Each row was made from one walk, in order. Every step used is in the known rows, and no mark comes twice. Write each row's walk.
Each row is shifted at random along 5 fixed directions that mean nothing.
Known rows
zigi-lakuz-goreni-godem-mifis-rorer: [-103   98 -143  -73 -111  -40  -32  -50 -239   52   16  159  147 -146
  -43 -338  489 -236   83 -142  281  -15 -136  258  286 -110  166  184
 -107  574 -234 -258 -183 -134  -49  400  214  -71  207 -336 -187  127]
pofo-zigi-lakuz-rorer-goreni-godem: [-409 -341 -349  -84   18  -65 -668  268  419  164  459  154  290 -165
  -32  111  366  -53  197  -13 -188   72  -48 -337  181 -180  -37  269
    3 -133   97 -161  204 -192 -273  -38  209  244   25   76  -30  230]
goreni-godem-mifis-lakuz-zigi-defim-pofo: [  89 -314 -142 -388  388   27 -199   56 -331 -232 -134  248 -143 -125
  -80   24  208   -1   36   36 -165  -52  -85 -295  305 -137    5  199
 -106   95 -451   22  207 -395 -177 -139  -79  118  364 -155 -130   78]
rorer-goreni-lakuz-mifis-zigi-defim: [-282 -121   -4   35  179 -144 -207   69   38 -135  110 -144   94 -139
  -85 -248  -39 -245  144 -164  188  -12 -148  105   37  -27  -90  339
 -134  295 -600  -50 -292 -135  -59  124  118   18   93 -365  147   84]
goreni-lakuz-mifis-rorer-defim: [  40 -218  -38   70  190   17   13 -153  176  -49   63  -70   58  148
 -210  -98  409  192  102 -124 -154  -26 -152  -63  143  -72  -29  266
   53    6 -155   78 -360   54  -94   11   48 -146   42 -452   36  150]
defim-goreni-lakuz-rorer: [  34 -292 -209  -10  -16   16   98  -14  151  -68  -21  -71  229  -26
   68 -132  274  210  -24 -116   -6 -184 -329  104  156  -89   34  372
  207  177  -66   30 -105  129 -145  237 -134   -1  189 -290   -8   61]
goreni-godem-mifis-zigi-defim-pofo-lakuz: [-136 -186  168  -18  223  144   -9  171   69 -160   52  -80  130 -368
  137 -292  216 -219  122   47  367  125 -208   87    4  -69  -33  617
   66  295 -398  -66 -421  -35  -31  243  229  -21  209 -352  115  125]
mifis-zigi-defim-goreni-lakuz-rorer-godem: [ 198 -316 -142   40   61  319   99 -148  393  -17 -118 -132   37   13
  -59  151   65  251   34 -175 -100 -146 -276  -72   71 -119 -107  254
  151  -92   32  218  -83  274 -482   28  -95  119 -146 -227   62  121]
zigi-lakuz-goreni-godem: [-225   -9 -205 -263  -60  115 -283  150   45    8   11 -200  105 -108
   89 -127  236 -170  121  -89  322    5  -64 -133  237 -150   27  239
   97  205  -12 -147 -101  -86 -204  226  349  -56  165  -73 -124  143]
rorer-godem-mifis-zigi-defim-lakuz: [ -91 -255 -111 -139  374   -7   -3   16   39 -231  -45  139   82  -63
  -97  101  253  -40  -25  -32  -71  -11 -141 -253  116  -92 -274  333
   77  104 -379  101 -174  -83 -241 -202   -7   41   61 -128  -62  138]
pofo-lakuz-rorer-goreni-godem-mifis: [  77 -114  -84  -14  -48  234  -55  -98  156   -9  109 -185   14  -75
  -39 -147  278   26  -80 -238  200   37 -322    1  196 -182   -4  421
  116  185  -16 -198 -157  105 -411  338  172  -20  235 -255  -58   31]
rorer-lakuz-mifis-godem-goreni: [-161    7 -203 -114  -65   57 -219  -11 -191  -75  168   61  -80 -140
   80 -221  321 -101   53 -373  130  104 -292 -310  228 -280  -67  192
 -103  327 -143 -419   28 -137 -111  154  270 -109  261    6 -187 -142]
rorer-goreni-godem-mifis-lakuz-zigi: [  80 -202 -201 -200   84   17   98  -14 -201  -31  114  -27  229  123
  122  106  294  142 -117   64 -255  102 -325 -264  357 -237  -29   85
  107  136   16   58  203 -173 -315   27  -42  257  271  100 -316  -86]
godem-goreni-lakuz-zigi: [-257 -255 -210 -181  338  -29 -311  379  -23   43  213 -107  103   55
  129 -247   97   -2   10  -66  -37   38 -314 -186  144 -250 -139  202
 -125  189 -182 -124   81 -279  -16 -147   83  226  145  -26 -135    0]
godem-mifis-zigi-defim-goreni-lakuz: [   4 -242 -271 -147  161   53  199 -183  113 -190  313   75   99   36
  135   61  265  182  -95 -195 -327    3 -286  -32  347  -41 -297  202
  186   10 -113   18  151  -58 -323  131  -90  108  334  -37  -85  135]
lakuz-rorer-defim-goreni-godem-mifis-zigi: [ 171   14 -141 -210   11  -31  194 -181 -280  -63  219   11  171  -43
  -70 -100  285  -94   -9  -34  -74    2 -338  -65  189 -119   37  213
  203  133  -62 -111  114 -213 -426  200   39   48  278 -151    8    7]
rorer-mifis-lakuz-goreni: [  -8 -439 -100 -312   97 -102 -218   90 -219   38 -188   80  154   16
  -82  -71  320   60   -1  -66  205  -44 -155 -356  371  -64  103  234
  -14  168 -154   73   89 -230    8 -224  -70  -81  173 -153 -430   60]
rorer-godem-mifis-goreni-lakuz: [  64  -98 -115   19   69  268  134  -94  271 -128   12 -180 -122   95
  171 -229  139   -1  -33 -236  459  -83 -341  290  145  -83 -152  309
  -19  259  -87  -62 -349  142 -238  210  251  -99   17 -415  -86   88]
zigi-lakuz-rorer-defim: [ -65 -243  -92  -80    2 -193 -173   16 -147  -84   18   64  260   -3
 -138 -164  437   51   40  -37 -186   -5   37 -214  188  -38   51  445
  -23  217 -280   26 -225 -180   45   61   -1 -108  175 -185  -74  126]
defim-goreni-lakuz-zigi-rorer: [-285 -165 -257 -240   69 -268   33  317 -337   21  125   90  530  -16
  209 -141  394 -114 -141  228   -2   55  -21  208  277   32   65  314
 -108  763 -485  -16  -69 -524  198  214  122  168  412   29  -78  121]
zigi-defim-pofo-goreni-godem-mifis: [ 193 -349 -182 -480  295  209 -185 -102 -159    1   14   31 -181   -5
 -260  -38  321  161 -248  -32  130  -35 -156 -269  431 -117  -72  339
  -48  111 -233  -60  250 -420 -381 -135   97   44  365 -249 -220  131]
defim-goreni-godem-mifis-rorer-lakuz: [ 131  -39  -87  -79 -108  120  372 -372    1 -107  111  123  137   71
  212   87  463  141  -43 -112 -146    7 -208   70  217  -81  -13  295
  299  374  -36 -104 -145  237 -170  417   44  -92  271 -315 -163   39]
rorer-mifis-godem-goreni-lakuz-zigi-defim-pofo: [  26 -110   51 -212  159  187    9   92  212  -27  -98  -73  141 -277
   29   64  277   64  236  198  105  141 -209  -88   96  -95 -124  359
   48   81 -362   85 -220 -224 -192  -59    0  -57  258  -11   98   14]
goreni-lakuz-mifis-rorer-defim-pofo-zigi: [ -77 -415  -99 -154  521    7 -592  225  -22 -224   99   75 -107  -23
 -149 -267  149   25  -31 -148  127 -179  -29 -314   -1  -88   44  432
   17   -8 -278  -88 -209 -268 -153 -233  202  -41  -45 -585  164   78]
pofo-lakuz-rorer-goreni-godem: [-199 -126 -178   -9 -113  118 -203   61  360   39  141 -341  243 -112
   68  -57  210  -97  153  -55  217   39 -135   68   49  -93   78  461
  127  112   44 -193 -290  173 -245  277  245   -5   24 -325   76  128]
defim-lakuz-rorer-goreni-godem-mifis-zigi: [ -43 -222  -26 -106  240   40  -64   58  120  115  127   67  125 -136
 -164 -124  179 -121   71   52  236  -97 -428  -61   50 -132  -35  303
  153   11 -109  -17  -59 -153 -358 -103   80   66   18 -214   13  128]
goreni-lakuz-rorer-mifis-zigi: [ -29 -243   -2  -48  263 -108 -195  120  -71  156   59  101  186  -36
 -120 -249   26 -216  100   30  179  -75 -425   16   27   29  119  316
  -26  221 -300  118  -45 -186 -117 -139  -21  -30  -78 -457   13  100]
zigi-rorer-mifis-goreni: [ 243 -209 -237 -176  -19   59  -80 -206   27 -169  134   74   37  106
  -15  181  374   47  -98 -300    6   14   22 -198  229    5   21  136
  -17  180 -275  -18  127 -115 -282  167  126  -82  289 -346 -216 -109]
goreni-godem-mifis-lakuz-rorer-defim: [  10  -76 -162   85  -91 -172   47 -148 -142 -162  158   93  219   15
  -19 -134  490   11  144 -104 -311   71  -85  -93  211 -136   85  302
    3  198   -3  -83 -164   54 -167  251   26  -19  211 -120  -55   -7]
lakuz-mifis-zigi-defim-goreni: [-256  -26 -304  -31  -63 -245 -118   65 -201 -362  382    2  288 -259
   31  -76  281 -317   68 -314 -128   72   74  -94   86  -71  -49  262
   20  234 -491 -357    5 -310 -115  214   12   -5  375  -70  155   25]
goreni-godem-mifis-zigi: [ -22 -198   76 -174  274   65   42  120  162  130  108  -47   36 -170
 -134 -184  127  -69   93  126  390   -6 -512   14   73 -127 -148  238
  186   72  -69   50 -108 -354 -351 -107  152   -1   -1 -188   98  186]
rorer-mifis-godem-goreni-lakuz-zigi-defim: [  17  119 -258 -258  -19 -104    3 -145 -514 -220   79 -175  151   91
  166  -68  128  -83  -44 -187 -343  200  -46  -59  344  -92  -69  173
 -154  504 -446 -128  123 -145 -178  355   34  137  427  -57 -164 -190]
pofo-lakuz-rorer-defim: [ -21 -273  -19   56   23 -130  -43   -8   52 -143  123 -115  289  -35
  -29 -166  424  123   99  -77 -201   87  -53 -182   66  -83   22  511
  105  139 -132  -20 -315   45  -18  185   19  -63  165 -266   82   42]
lakuz-goreni-godem-mifis: [ -67  224 -262 -308 -261 -142  -35   33 -433  -62  160  -20  212  -94
  121 -225  505 -219  -14  -38  157  250 -280  -15  426 -214   57  241
  -63  621  -91 -382   91 -425 -166  437  246  -13  515   75 -149   38]
rorer-godem-mifis-zigi-lakuz-goreni: [-240   70  -43   64 -149  134 -240    9  275  -90  208   60  182 -307
  204 -148  218 -196  171 -398  227   27 -157 -349  111 -192  -78  105
  139  184  -39 -146 -133  100 -323  380  290   -7  153  182  -27  -59]
rorer-goreni-lakuz-zigi-defim: [-246 -196    1  100  206   61 -143  111  495 -152  127 -396  113 -114
   89  -70  -60   50  175 -194   23   47  -53   43  -43 -102 -280  297
   51   98 -352   21 -382  107 -232  153   77  103   59 -152  220  -15]
goreni-godem-mifis-rorer-lakuz-zigi-defim-pofo: [-133  -43  -26  -49  174   48 -139   92  172 -162  128  213   84 -333
  116   19  323 -119  332   47 -115   98  -82  -85   40 -181  -45  233
   -8  178 -362 -112 -115 -133 -157  173   77   87  301  -46  179   39]

Which walk is each row?
[-148 -281  -31  195  260  185  -59  -29  329 -112  198  227  -81 -206
   20 -182  319  -74  132 -156  239  -33 -188  -64  149 -137  -86  259
  -10   14   49  -36 -284  101 -321  -67  214  -37   -9 -153  -95   67]	rorer-defim-pofo-goreni-godem-mifis-lakuz
[  71 -115 -188 -182  -85   72   81  -83  -53   43 -124  -11  320  -38
   48   12  256   15   15  205   48   17 -211   50  209  -25   88  403
 -126  396 -188  119  -77 -103 -154   79   12  134   18 -224  -21  140]	mifis-zigi-defim-pofo-goreni-lakuz-rorer-godem
[ 100 -288  -40 -263  212  -35   20   63 -350  108  121   52  166  -63
 -222 -230  273 -117  -48  102  114  -57 -316  -50  167 -106   77  407
   93   83 -215  -46  100 -348 -214  -90   15   88  191 -261 -110  162]	pofo-lakuz-rorer-defim-goreni-godem-mifis-zigi
[-164   78 -386  -86 -128   20 -120 -195  142  -86  267  -71  241   28
   31  215  419  -99  127 -114 -263  123  -57  -80  265 -119   23  175
   53  106  -42 -207  -21  123 -324  318  195   81  206 -200  -59   94]	zigi-defim-lakuz-mifis-rorer-goreni-godem
[-540 -254 -226  194  295 -116 -651  379  171   60  460  339  192 -122
  -13 -314  398 -260   88  -61   81   38 -197 -182  170 -152   60  344
 -384  305 -455 -141  -66 -310  175  -75  321  101  220 -118   57  185]	zigi-rorer-defim-pofo-goreni-lakuz-mifis
[-163 -383    6   84  222   75 -131    6  260   46  154  282  -30 -105
  -34  -79  317   -3  154 -177   22 -116  -58   53   32 -119  -76  355
   56  155 -252 -129 -177  128  -31   14   55  -18   38 -339  -82  211]	zigi-defim-goreni-godem-mifis-rorer-lakuz
[ -70 -197 -134  -48  208  -66    7 -201   73 -100  361   92  241  103
  -24   -4  381  106  -57  -69 -306   30   10 -221  214   52  -58  263
   36  174 -221   98 -122 -108 -184  127  193   42  256 -158   65   31]	pofo-goreni-lakuz-mifis-zigi-rorer-defim
[-509 -131 -425  -82  378 -329 -492  141 -194 -294  522  548  182 -183
   68  -43  382 -443   90 -175 -372  101   83 -410  200 -133 -166  186
 -227  242 -420 -302  245 -269 -113  -81  186  260  247   61  -75   81]	pofo-goreni-godem-mifis-zigi-defim-lakuz
[-331 -180 -127 -259  -36 -180 -515  250  -95  -28  160  227  387 -258
   43 -172  523 -116  134  -53  114   33  141 -432  231 -113   71  309
   -2  231 -248 -162  -43 -370   70   66  208    8  264   81 -161   80]	mifis-rorer-defim-pofo-zigi-lakuz-goreni
[  10  179 -265 -261 -156  184  140 -246  173  -28  271 -239  369  -54
  106  150  587   40   56  249   38  212  -81  -84  271  -70   79  315
  167  194   68  -89 -130  -84 -343  304  334  -23  325 -192   70   22]	lakuz-mifis-rorer-defim-pofo-goreni-godem
[-281  153 -385 -182 -248 -239 -220  240 -347  -22  421  191  445 -107
  157  -43  736 -439  214  237  -38  317    6   11  303 -201  211  291
 -269  451 -258 -338  131 -458  105  353  428  157  494   50 -132  140]	zigi-rorer-defim-pofo-lakuz-mifis-goreni-godem
[-128 -107 -236 -212  168 -118 -175   65 -367 -129   14  -95   69   55
   -3 -174   88  -95   21 -177 -212   48   35   20  238 -125  -69  212
 -319  434 -525 -126   40 -195  -15  111   11  235  215 -219 -157   -6]	mifis-rorer-godem-goreni-lakuz-zigi-defim
